Here is a tiny trained network, its code and every weight. The questions are about switching its units off for an input and a class, where a switched-off unit gives its printed mean instead of its output.

import numpy as np


def w(rows, s, z=0):
    codes = np.array(rows[::2]) - 128.0
    scale = np.full(codes.shape[1], s)
    scale[-1] = z or s
    return codes * scale


def norm(h):
    return h / np.sqrt((h * h).mean(-1, keepdims=True) + 1e-5)


def f(y):
    return y / 2 * (1 + np.tanh(0.7978845608 * (y + 0.044715 * y**3)))


def log_softmax(a):
    a = a - a.max(-1, keepdims=True)
    return a - np.log(np.exp(a).sum(-1, keepdims=True))


def net(x, mask):
    res = np.array(x, float).reshape(1, 6) / 4 @ E
    u = 0
    for l in range(2):
        y = f(norm(res) @ A[l][:, :-1].T + A[l][:, -1])
        res = res + np.where(mask[u : u + 5], y, B[l][:, -1]) @ B[l][:, :-1]
        u += 5
    return log_softmax(norm(res)[-1] @ U[:, :-1].T + U[:, -1])


A, B = {}, {}
E = w([
[124,125,124,131,127,127,132],'x0',
[143,55,107,102,247,148,133],'x1',
[134,144,138,105,144,129,120],'x2',
[145,136,148,112,140,130,112],'x3',
[58,184,190,169,140,204,110],'x4',
[117,184,176,142,162,72,159],'x5',
],0.011)
A[0] = w([
[218,158,91,61,2,48,184,112],'L0N1',
[199,146,91,173,125,56,74,121],'L0N2',
[144,120,88,168,165,169,83,160],'L0N3',
[127,162,160,163,180,102,69,138],'L0N4',
[187,108,68,99,78,229,112,254],'L0N5',
],0.0074,0.0041)
B[0] = w([
[193,21,251,155,201,190,192,254],'L0N1',
[59,86,104,80,175,92,115,165],'L0N2',
[155,32,150,119,175,128,207,163],'L0N3',
[92,112,145,152,72,110,190,152],'L0N4',
[146,143,128,64,92,172,116,240],'L0N5',
],0.011,0.0063)
A[1] = w([
[115,160,137,107,85,222,82,91],'L1N1',
[110,83,171,192,225,30,126,113],'L1N2',
[206,109,113,142,203,1,132,3],'L1N3',
[83,138,108,113,209,185,165,102],'L1N4',
[171,57,49,57,150,37,102,96],'L1N5',
],0.0087,0.0028)
B[1] = w([
[173,78,77,170,69,52,80,198],'L1N1',
[110,141,125,134,143,47,92,254],'L1N2',
[96,155,76,164,133,104,57,205],'L1N3',
[198,68,148,130,144,131,141,191],'L1N4',
[29,249,58,79,84,197,167,227],'L1N5',
],0.014,0.0053)
U = w([
[240,15,160,105,139,230,143,222],'0',
[140,109,223,184,223,43,151,252],'1',
[118,139,64,21,142,205,158,67],'2',
[104,182,56,101,203,39,61,46],'3',
[181,86,124,190,20,101,36,51],'4',
[127,255,207,204,90,145,145,38],'5',
],0.013,0.0033)

Each question gives the input, the list of numbers given to net, and the class t.
The units are the neurons (one row each of A and B). Each row of codes is followed by its name. A weight is (code - 128) times the scale printed after its matrix; where a second scale follows, it is the last column's (A, B and U).
mask holds one flag per neuron, layer by layer. A switched-off neuron (its flag False) gives its mean, the last column of its row in B, instead of its output. The means were averaged over made-up inputs and are rounded, as every weight is.
A unit's drop is (log p(t) with every unit on - log p(t) with that unit switched off) / (log p(t) with every unit on - log p(t) with every unit switched off).
The circuit of an input: a set's keep is (log p(t) with only the set's units on - log p(t) with every unit switched off) / (log p(t) with every unit on - log p(t) with every unit switched off). Starting from all 10 units, units are removed one at a time, each time the one whose removal leaves the highest keep (on an exact tie, the one counted first), for as long as the keep stays at least 0.8.
units of the circuit, in order: the units of the circuit, biggest drop first
k most important neurons: the k neurons with the biggest drops, biggest first
k most important neurons of layer l: the k neurons of layer l with the biggest drops, biggest first
drop of u: that unit's drop, to one decimal
input [6,7,6,-4,-7,0], class 2: units of the circuit, in order : (L1N5)
input [6,0,3,1,5,-2], class 4: 3 most important neurons : (L0N1, L1N1, L0N2)
input [7,6,0,2,-4,2], class 3: 3 most important neurons : (L1N3, L0N5, L1N2)
input [4,7,2,0,-1,-8], class 2: 2 most important neurons : (L0N1, L1N5)
input [-8,-3,-5,8,7,-4], class 4: 2 most important neurons : (L1N1, L0N1)
input [-8,6,-8,-5,-1,-8], class 2: units of the circuit, in order : (L0N1, L1N5)
input [-5,-2,5,3,5,0], class 4: 3 most important neurons : (L1N1, L0N1, L1N5)
input [-7,3,2,-5,0,3], class 3: 2 most important neurons of layer 0 : (L0N1, L0N5)
input [6,7,2,-1,-2,2], class 3: 2 most important neurons : (L0N1, L0N5)
input [-1,-6,4,-2,0,-8], class 0: 3 most important neurons of layer 1 : (L1N2, L1N3, L1N5)
input [-3,-6,-8,3,-1,-8], class 0: 2 most important neurons of layer 1 : (L1N2, L1N3)
input [1,-8,4,7,8,-6], class 4: 2 most important neurons of layer 1 : (L1N1, L1N5)
input [5,-6,0,-1,-1,2], class 1: 2 most important neurons : (L0N1, L0N5)
input [8,2,7,-7,-7,6], class 3: units of the circuit, in order : (L1N3)
input [6,8,7,3,-1,-4], class 2: 2 most important neurons : (L0N1, L1N5)
input [4,-7,-5,6,4,0], class 4: 2 most important neurons : (L1N1, L1N5)
input [4,-3,2,2,7,-4], class 4: 2 most important neurons : (L1N1, L0N1)
input [3,-8,6,-3,-2,2], class 1: 3 most important neurons : (L0N1, L0N5, L1N5)
input [-3,-4,-2,3,-5,3], class 1: 3 most important neurons of layer 0 : (L0N1, L0N5, L0N2)
input [-5,5,-7,-1,0,-8], class 2: units of the circuit, in order : (L0N1)
input [-8,-7,0,-6,-5,-4], class 0: drop of L0N1 : 0.7
input [0,-5,-7,2,-5,-5], class 0: drop of L0N1 : 1.2
